Below is a small trained network, with its code and all its weights. Each question gives an input and a target symbol and asks what happens when units are switched off, that is, made to give their printed mean instead of their output.

import numpy as np


def w(rows, s, z=0):
    codes = np.array(rows[::2]) - 128.0
    scale = np.full(codes.shape[1], s)
    scale[-1] = z or s
    return codes * scale


def f(y):
    return np.maximum(y, 0)


def softmax(a):
    e = np.exp(a - a.max(-1, keepdims=True))
    return e / e.sum(-1, keepdims=True)


def log_softmax(a):
    a = a - a.max(-1, keepdims=True)
    return a - np.log(np.exp(a).sum(-1, keepdims=True))


def net(x, mask):
    ids = ['ΓΘΞΠβσ'.index(c) for c in x.split()]
    T = len(ids)
    res = E[ids] + P[:T]
    u = 0
    for l in range(2):
        r = res
        for j in range(2):
            rows = slice(3 * j, 3 * j + 3)
            q, k, v = (r @ M[l][rows].T for M in (Q, K, V))
            z = softmax(np.where(np.tri(T) > 0, q @ k.T / 3**0.5, -1e9)) @ v
            o = O[l][rows]
            res = res + np.where(mask[u + j], z, o[:, -1]) @ o[:, :-1]
        u += 2
        y = f(res @ A[l][:, :-1].T + A[l][:, -1])
        res = res + np.where(mask[u : u + 12], y, B[l][:, -1]) @ B[l][:, :-1]
        u += 12
    return log_softmax(res[-1] @ U[:, :-1].T + U[:, -1])


Q, K, V, O, A, B = {}, {}, {}, {}, {}, {}
E = w([
[192,64,118],'Γ',
[106,177,80],'Θ',
[110,102,252],'Ξ',
[133,74,158],'Π',
[96,47,92],'β',
[130,147,146],'σ',
],0.018)
P = w([
[77,89,1],'0',
[221,68,234],'1',
[120,91,215],'2',
[128,90,203],'3',
[129,96,226],'4',
[128,91,191],'5',
[143,94,212],'6',
[136,93,186],'7',
[142,92,180],'8',
[141,102,219],'9',
[141,89,182],'10',
[133,93,197],'11',
],0.0077)
Q[0] = w([
[204,150,119],'0.h0',
[187,247,157],'0.h0',
[212,72,174],'0.h0',
[144,33,101],'0.h1',
[113,142,81],'0.h1',
[68,53,113],'0.h1',
],0.012)
K[0] = w([
[27,220,101],'0.h0',
[252,244,200],'0.h0',
[72,237,47],'0.h0',
[96,13,172],'0.h1',
[184,202,207],'0.h1',
[208,86,254],'0.h1',
],0.0084)
V[0] = w([
[96,44,156],'0.h0',
[205,162,223],'0.h0',
[2,74,218],'0.h0',
[113,173,72],'0.h1',
[160,29,226],'0.h1',
[75,190,85],'0.h1',
],0.009)
O[0] = w([
[79,173,112,184],'0.h0',
[102,146,101,66],'0.h0',
[102,155,255,158],'0.h0',
[148,63,94,67],'0.h1',
[191,92,206,254],'0.h1',
[62,86,86,48],'0.h1',
],0.0087,0.009)
A[0] = w([
[68,154,147,3],'0.n0',
[73,130,247,21],'0.n1',
[86,103,148,60],'0.n2',
[194,91,134,213],'0.n3',
[128,92,95,96],'0.n4',
[88,139,187,149],'0.n5',
[134,216,112,238],'0.n6',
[137,82,87,96],'0.n7',
[55,93,96,164],'0.n8',
[100,84,117,88],'0.n9',
[137,98,83,82],'0.n10',
[162,173,69,177],'0.n11',
],0.013,0.0057)
B[0] = w([
[199,96,85,135],'0.n0',
[172,128,104,254],'0.n1',
[184,152,185,136],'0.n2',
[41,218,197,239],'0.n3',
[199,100,73,133],'0.n4',
[111,156,115,200],'0.n5',
[2,230,87,155],'0.n6',
[170,122,57,136],'0.n7',
[94,64,245,143],'0.n8',
[227,13,130,132],'0.n9',
[175,147,63,134],'0.n10',
[122,167,82,140],'0.n11',
],0.0071,0.017)
Q[1] = w([
[146,164,51],'1.h0',
[195,132,234],'1.h0',
[171,52,114],'1.h0',
[166,53,185],'1.h1',
[201,83,112],'1.h1',
[5,131,78],'1.h1',
],0.013)
K[1] = w([
[51,245,210],'1.h0',
[255,8,111],'1.h0',
[166,148,195],'1.h0',
[115,34,40],'1.h1',
[8,32,5],'1.h1',
[24,202,176],'1.h1',
],0.0087)
V[1] = w([
[136,117,190],'1.h0',
[146,231,175],'1.h0',
[9,160,109],'1.h0',
[79,96,58],'1.h1',
[50,32,126],'1.h1',
[39,72,236],'1.h1',
],0.013)
O[1] = w([
[109,90,167,51],'1.h0',
[45,42,186,10],'1.h0',
[70,174,215,126],'1.h0',
[78,113,255,108],'1.h1',
[234,202,151,121],'1.h1',
[201,89,163,87],'1.h1',
],0.0081,0.012)
A[1] = w([
[118,106,19,140],'1.n0',
[136,195,79,91],'1.n1',
[142,224,89,1],'1.n2',
[157,67,67,156],'1.n3',
[84,80,117,184],'1.n4',
[106,160,69,71],'1.n5',
[130,199,154,116],'1.n6',
[72,166,122,134],'1.n7',
[161,123,90,103],'1.n8',
[14,103,67,40],'1.n9',
[169,109,5,21],'1.n10',
[196,32,210,46],'1.n11',
],0.012,0.0076)
B[1] = w([
[105,149,151,179],'1.n0',
[132,98,84,206],'1.n1',
[110,65,121,238],'1.n2',
[176,179,69,161],'1.n3',
[135,219,52,169],'1.n4',
[112,145,254,164],'1.n5',
[127,120,98,252],'1.n6',
[91,84,87,196],'1.n7',
[103,165,151,156],'1.n8',
[179,95,163,210],'1.n9',
[107,111,158,171],'1.n10',
[60,52,131,197],'1.n11',
],0.0093,0.024)
U = w([
[166,217,94,255],'Γ',
[138,193,233,117],'Θ',
[123,54,96,19],'Ξ',
[115,53,208,58],'Π',
[2,148,162,135],'β',
[199,98,158,132],'σ',
],0.008,0.0066)

Each question gives the input, a string of symbols that net reads in full, and the target symbol t.
The units are the heads (3 rows each of Q, K, V and O) and the neurons (one row each of A and B). Each row of codes is followed by its name. A weight is (code - 128) times the scale printed after its matrix; where a second scale follows, it is the last column's (O, A, B and U).
mask holds one flag per unit, layer by layer, with each layer's heads first. A switched-off unit (its flag False) gives its mean, the last column of its rows in O or B, instead of its output. The means were averaged over made-up inputs and are rounded, as every weight is.
A unit's drop is (log p(t) with every unit on - log p(t) with that unit switched off) / (log p(t) with every unit on - log p(t) with every unit switched off).
The circuit of an input: a set's keep is (log p(t) with only the set's units on - log p(t) with every unit switched off) / (log p(t) with every unit on - log p(t) with every unit switched off). Starting from the 12 units with the biggest drops (on a tie, the unit counted first), units are removed one at a time, each time the one whose removal leaves the highest keep (on an exact tie, the one counted first), for as long as the keep stays at least 0.8.
circuit, biggest first: the units of the circuit, biggest drop first
top k neurons: the k neurons with the biggest drops, biggest first
k most important neurons of layer l: the k neurons of layer l with the biggest drops, biggest first
which heads matter: for each layer, one digit per head in row order, 1 if its drop is at least 0.15 and else 0, layers parted by /
input β Ξ Γ Θ Π, target σ: which heads matter -> 01 / 11
input Θ Ξ Γ Π Γ Π σ, target Γ: 2 most important neurons of layer 1 -> [1.n3, 1.n1]
input β Γ Ξ Γ, target σ: top 2 neurons -> [0.n3, 0.n8]
input Π Π Θ Γ, target Π: top 2 neurons -> [0.n3, 1.n11]
input Θ Γ Γ Π Π β Π β Ξ Γ Ξ, target Γ: top neuron -> [0.n3]
input Γ β Ξ Π Π, target β: circuit, biggest first -> [1.h1, 0.h0, 0.n7]
input Π Π Θ Θ β β, target Π: circuit, biggest first -> [1.h0, 0.h1]
input Γ σ β Π, target β: circuit, biggest first -> [1.h1, 0.h0]
input Π Γ β Γ Γ Γ Π β Γ Ξ, target Π: circuit, biggest first -> [0.n3, 1.h0, 1.h1]
input Ξ β Ξ, target Ξ: top 2 neurons -> [0.n1, 0.n3]
input Π Ξ Ξ Ξ Ξ, target Π: circuit, biggest first -> [1.h0, 1.h1]
input Ξ Π Γ Γ Θ β Γ Ξ, target Ξ: top 2 neurons -> [1.n11, 0.n1]
input Γ β Π Π Θ Ξ Π Ξ, target β: circuit, biggest first -> [1.h1, 0.h0, 0.n7]
input Ξ Θ Θ β σ Π Ξ Π Γ Θ Γ, target Ξ: top 3 neurons -> [0.n1, 0.n0, 1.n11]
input Π σ Π Θ Θ Ξ Γ Θ Γ β, target Π: 3 most important neurons of layer 0 -> [0.n3, 0.n6, 0.n1]
input Π Γ β Γ Π, target Π: which heads matter -> 00 / 11
input Θ Π Ξ, target Γ: 2 most important neurons of layer 0 -> [0.n8, 0.n9]
input β Θ Θ β Π Ξ Γ β Θ Θ Π, target σ: most important neuron of layer 1 -> [1.n11]
input σ Θ Γ Γ Γ β Θ Γ Ξ Γ, target Θ: which heads matter -> 11 / 01
input β Π σ Ξ Π β Γ β Π Γ Ξ, target σ: which heads matter -> 01 / 11
input Θ β σ σ Θ σ Π, target Γ: top 4 neurons -> [0.n8, 0.n3, 0.n9, 1.n11]
